Here is a tiny trained network, its code and every weight. The questions are about switching its units off for an input and a target symbol, where a switched-off unit gives its printed mean instead of its output.

import numpy as np


def w(rows, s, z=0):
    codes = np.array(rows[::2]) - 128.0
    scale = np.full(codes.shape[1], s)
    scale[-1] = z or s
    return codes * scale


def f(y):
    return np.maximum(y, 0)


def softmax(a):
    e = np.exp(a - a.max(-1, keepdims=True))
    return e / e.sum(-1, keepdims=True)


def log_softmax(a):
    a = a - a.max(-1, keepdims=True)
    return a - np.log(np.exp(a).sum(-1, keepdims=True))


def net(x, mask):
    ids = ['Ωεημπφ'.index(c) for c in x.split()]
    T = len(ids)
    res = E[ids] + P[:T]
    u = 0
    for l in range(2):
        r = res
        for j in range(2):
            rows = slice(3 * j, 3 * j + 3)
            q, k, v = (r @ M[l][rows].T for M in (Q, K, V))
            z = softmax(np.where(np.tri(T) > 0, q @ k.T / 3**0.5, -1e9)) @ v
            o = O[l][rows]
            res = res + np.where(mask[u + j], z, o[:, -1]) @ o[:, :-1]
        u += 2
        y = f(res @ A[l][:, :-1].T + A[l][:, -1])
        res = res + np.where(mask[u : u + 16], y, B[l][:, -1]) @ B[l][:, :-1]
        u += 16
    return log_softmax(res[-1] @ U[:, :-1].T + U[:, -1])


Q, K, V, O, A, B = {}, {}, {}, {}, {}, {}
E = w([
[78,41,52,76,133,171,163,180,132,118],'Ω',
[91,168,165,174,162,153,132,94,71,165],'ε',
[148,126,126,98,154,163,55,41,170,69],'η',
[204,118,184,91,94,137,156,133,94,126],'μ',
[145,178,109,90,177,67,180,112,138,193],'π',
[152,126,2,149,75,114,109,156,86,90],'φ',
],0.0064)
P = w([
[106,204,121,123,116,186,173,187,150,104],'0',
[140,168,110,121,174,135,162,183,85,88],'1',
[146,124,107,144,161,177,201,113,105,109],'2',
[89,145,128,62,75,130,83,136,94,166],'3',
[127,79,142,103,185,66,66,151,73,120],'4',
[157,65,98,127,96,148,177,22,136,187],'5',
[134,57,125,82,72,109,63,62,123,212],'6',
[186,3,113,159,191,35,75,67,107,131],'7',
],0.0049)
Q[0] = w([
[123,101,19,57,157,165,159,134,20,129],'L0H1',
[98,157,161,206,108,96,140,164,238,134],'L0H1',
[165,206,196,82,178,137,120,70,125,126],'L0H1',
[57,165,235,121,169,212,144,154,116,114],'L0H2',
[113,108,106,216,146,134,115,81,3,182],'L0H2',
[183,233,157,206,88,75,110,132,162,106],'L0H2',
],0.023)
K[0] = w([
[175,103,190,84,175,66,95,7,85,192],'L0H1',
[87,216,122,122,168,189,160,210,158,64],'L0H1',
[98,53,16,109,99,92,138,141,79,105],'L0H1',
[94,220,63,196,90,163,157,203,63,62],'L0H2',
[50,122,204,152,151,186,118,91,22,202],'L0H2',
[220,163,160,224,72,31,75,73,161,167],'L0H2',
],0.02)
V[0] = w([
[153,193,177,208,89,157,105,104,57,86],'L0H1',
[174,120,93,72,102,166,105,126,154,6],'L0H1',
[64,178,48,160,180,131,83,83,154,99],'L0H1',
[110,6,123,143,105,110,96,116,128,191],'L0H2',
[120,156,162,108,158,144,129,113,138,134],'L0H2',
[139,91,112,146,140,114,136,134,133,129],'L0H2',
],0.011)
O[0] = w([
[245,63,99,131,138,158,102,210,146,242,117],'L0H1',
[144,101,189,211,38,103,123,176,254,62,193],'L0H1',
[82,133,25,194,193,106,84,116,202,172,120],'L0H1',
[126,210,113,107,183,220,131,206,129,121,1],'L0H2',
[133,119,148,122,157,115,105,111,97,149,154],'L0H2',
[126,142,109,137,154,145,155,152,138,111,111],'L0H2',
],0.0054,0.00071)
A[0] = w([
[130,201,149,142,163,177,129,106,141,90,25],'L0N1',
[126,130,129,127,125,128,127,129,128,130,111],'L0N2',
[132,131,153,142,140,136,124,137,135,140,57],'L0N3',
[122,153,187,175,141,108,144,123,189,132,57],'L0N4',
[122,133,128,128,135,126,133,132,138,126,70],'L0N5',
[135,254,193,225,171,201,117,194,133,163,111],'L0N6',
[127,132,130,130,125,129,130,130,130,130,109],'L0N7',
[128,133,130,128,133,125,127,129,131,129,105],'L0N8',
[129,132,132,126,130,128,127,129,130,130,110],'L0N9',
[125,127,131,127,127,124,129,129,128,130,100],'L0N10',
[118,181,153,107,166,192,95,127,129,141,45],'L0N11',
[126,132,129,133,130,129,127,126,131,128,97],'L0N12',
[123,194,183,160,145,120,134,167,144,126,35],'L0N13',
[115,242,231,205,138,119,157,142,151,136,101],'L0N14',
[81,92,189,191,111,84,125,78,75,142,2],'L0N15',
[132,182,150,162,117,102,123,147,128,136,39],'L0N16',
],0.0073,0.0027)
B[0] = w([
[142,49,112,111,133,138,126,104,119,154,147],'L0N1',
[125,132,127,123,126,130,127,129,130,130,128],'L0N2',
[146,138,97,158,96,148,128,146,89,112,128],'L0N3',
[126,167,156,151,208,156,98,145,184,171,175],'L0N4',
[124,93,116,133,138,129,110,128,140,133,128],'L0N5',
[88,96,95,59,206,99,134,12,1,198,255],'L0N6',
[129,128,126,127,123,128,127,129,130,134,128],'L0N7',
[128,134,128,127,113,126,125,130,125,130,128],'L0N8',
[124,121,128,131,131,128,134,124,117,125,128],'L0N9',
[132,134,128,138,128,116,128,130,140,125,128],'L0N10',
[111,127,83,160,102,89,112,157,198,177,188],'L0N11',
[124,114,143,114,115,128,130,125,115,130,128],'L0N12',
[216,39,126,75,209,103,196,180,37,129,128],'L0N13',
[160,115,54,74,179,159,135,160,29,234,177],'L0N14',
[50,216,252,211,119,165,156,159,219,62,223],'L0N15',
[117,221,107,108,177,136,115,105,141,91,128],'L0N16',
],0.0071,0.00033)
Q[1] = w([
[45,171,179,51,90,85,16,197,124,143],'L1H1',
[108,155,107,89,4,185,150,55,167,188],'L1H1',
[183,91,147,184,236,89,170,137,92,49],'L1H1',
[173,126,110,151,203,89,203,120,136,97],'L1H2',
[85,143,152,81,115,55,85,174,137,150],'L1H2',
[108,168,102,92,47,155,162,75,169,199],'L1H2',
],0.032)
K[1] = w([
[191,62,131,186,253,96,172,144,95,44],'L1H1',
[94,149,166,99,138,84,40,209,119,147],'L1H1',
[138,142,102,140,73,187,182,70,172,191],'L1H1',
[116,141,86,109,49,205,126,70,123,144],'L1H2',
[170,114,112,166,191,140,135,126,79,48],'L1H2',
[94,139,152,88,129,92,24,201,91,104],'L1H2',
],0.03)
V[1] = w([
[125,100,214,98,208,177,139,74,198,163],'L1H1',
[130,63,182,86,133,116,223,194,153,134],'L1H1',
[140,92,57,70,121,146,104,99,192,64],'L1H1',
[246,192,176,108,102,84,70,107,147,124],'L1H2',
[100,97,138,148,122,86,135,161,155,160],'L1H2',
[145,188,107,59,155,32,204,144,195,157],'L1H2',
],0.011)
O[1] = w([
[86,106,111,149,3,170,169,110,79,175,3],'L1H1',
[156,167,64,181,132,218,128,90,57,102,127],'L1H1',
[195,170,171,18,130,158,141,117,140,146,180],'L1H1',
[122,22,136,149,216,138,156,153,34,77,81],'L1H2',
[147,155,135,134,141,79,145,126,125,124,143],'L1H2',
[150,115,162,196,203,126,157,144,135,229,148],'L1H2',
],0.0065,0.0022)
A[1] = w([
[138,149,112,85,102,99,102,121,166,157,112],'L1N1',
[207,46,44,129,95,134,118,230,165,190,50],'L1N2',
[97,163,56,161,187,111,98,104,177,153,232],'L1N3',
[141,26,155,111,142,57,87,50,99,147,211],'L1N4',
[102,154,90,127,157,135,191,247,161,96,108],'L1N5',
[159,160,159,67,186,124,176,163,50,159,115],'L1N6',
[114,78,141,130,134,157,186,188,137,157,97],'L1N7',
[123,131,175,101,180,204,126,135,175,121,81],'L1N8',
[213,198,120,170,79,104,137,144,79,177,76],'L1N9',
[109,195,173,139,138,194,190,148,81,169,153],'L1N10',
[81,115,205,120,118,107,137,55,107,101,74],'L1N11',
[66,228,166,134,118,150,206,185,143,39,4],'L1N12',
[187,117,132,125,72,159,120,163,172,18,164],'L1N13',
[127,51,143,178,59,178,107,177,164,51,98],'L1N14',
[102,140,95,165,99,98,187,192,87,139,220],'L1N15',
[79,132,254,193,95,152,121,123,179,112,177],'L1N16',
],0.0096,0.0042)
B[1] = w([
[141,93,98,155,145,168,152,139,53,72,182],'L1N1',
[116,192,228,223,106,94,133,97,195,164,184],'L1N2',
[74,134,32,201,201,183,120,110,160,104,254],'L1N3',
[132,49,126,174,116,19,131,137,118,167,246],'L1N4',
[127,177,119,124,75,207,114,85,119,106,164],'L1N5',
[138,104,191,92,223,179,123,135,101,143,206],'L1N6',
[147,208,137,121,101,126,112,143,119,124,153],'L1N7',
[112,104,119,180,89,78,132,142,135,109,155],'L1N8',
[87,178,120,116,45,126,143,138,104,159,160],'L1N9',
[139,173,130,59,175,111,133,149,73,166,179],'L1N10',
[154,205,76,155,98,173,141,158,128,149,146],'L1N11',
[163,118,183,132,252,180,88,148,147,120,135],'L1N12',
[109,100,169,84,47,170,125,143,193,51,214],'L1N13',
[129,73,55,40,147,85,130,132,105,78,175],'L1N14',
[146,157,72,88,67,90,134,110,87,196,199],'L1N15',
[159,169,231,176,120,127,124,132,200,145,163],'L1N16',
],0.012,0.0066)
U = w([
[120,253,132,94,97,230,134,132,136,107,53],'Ω',
[97,75,32,62,187,120,162,108,33,143,121],'ε',
[135,49,178,152,203,144,52,152,196,58,8],'η',
[220,102,221,44,39,92,175,217,94,155,210],'μ',
[123,175,149,185,191,99,141,101,98,244,174],'π',
[89,90,78,190,18,70,106,87,179,102,199],'φ',
],0.0034,0.0015)

Each question gives the input, a string of symbols that net reads in full, and the target symbol t.
The units are the heads (3 rows each of Q, K, V and O) and the neurons (one row each of A and B). Each row of codes is followed by its name. A weight is (code - 128) times the scale printed after its matrix; where a second scale follows, it is the last column's (O, A, B and U).
mask holds one flag per unit, layer by layer, with each layer's heads first. A switched-off unit (its flag False) gives its mean, the last column of its rows in O or B, instead of its output. The means were averaged over made-up inputs and are rounded, as every weight is.
A unit's drop is (log p(t) with every unit on - log p(t) with that unit switched off) / (log p(t) with every unit on - log p(t) with every unit switched off).
most important unit: the unit with the biggest drop
k most important neurons: the k neurons with the biggest drops, biggest first
k most important neurons of layer l: the k neurons of layer l with the biggest drops, biggest first
which heads matter: for each layer, one digit per head in row order, 1 if its drop is at least 0.15 and else 0, layers parted by /
drop when u is switched off: that unit's drop, to one decimal
input π φ φ η, target η: which heads matter => 10 / 10
input ε Ω ε η φ, target φ: which heads matter => 10 / 10
input Ω π Ω φ μ μ μ ε, target ε: most important unit => L0H2
input μ μ Ω, target μ: which heads matter => 10 / 00
input μ π μ, target ε: which heads matter => 10 / 11
input Ω φ η Ω φ, target μ: which heads matter => 00 / 11
input φ μ φ φ Ω Ω φ, target Ω: which heads matter => 01 / 10
input μ φ ε μ Ω μ ε ε, target ε: which heads matter => 11 / 11
input ε Ω π ε, target Ω: which heads matter => 01 / 01
input Ω φ ε ε η, target φ: which heads matter => 00 / 10
input π π π ε μ Ω, target Ω: 3 most important neurons of layer 1 => [L1N4; L1N5; L1N7]
input φ μ η η φ μ π, target η: 4 most important neurons => [L1N15; L1N6; L1N10; L1N9]
input φ ε ε μ π φ, target ε: which heads matter => 10 / 11
input φ φ η η φ η φ, target η: most important unit => L1H1
input ε Ω φ Ω φ η π η, target μ: which heads matter => 00 / 10
input Ω π φ η Ω Ω Ω π, target Ω: which heads matter => 00 / 11
input ε φ Ω Ω ε ε, target Ω: which heads matter => 00 / 01
input μ η ε η μ π, target μ: which heads matter => 00 / 10
input ε π φ φ π η ε, target π: which heads matter => 00 / 01
input η ε ε, target μ: 2 most important neurons => [L1N3; L0N4]
input π μ μ ε μ π ε φ, target π: most important unit => L1H2
input Ω μ φ π, target ε: 2 most important neurons of layer 1 => [L1N2; L1N16]
input ε π φ ε, target π: 2 most important neurons => [L1N13; L1N16]
input η ε π φ π ε, target η: 2 most important neurons => [L1N15; L0N15]
input φ π π, target η: 3 most important neurons of layer 1 => [L1N15; L1N6; L1N10]
input Ω Ω φ, target Ω: 2 most important neurons of layer 1 => [L1N4; L1N9]
input μ μ π, target ε: most important unit => L1H1
input Ω ε φ η μ, target μ: drop when L0H1 is switched off => 0.3
input π ε φ, target π: drop when L1H2 is switched off => 0.4
input φ φ φ Ω, target η: drop when L1N12 is switched off => 0.3
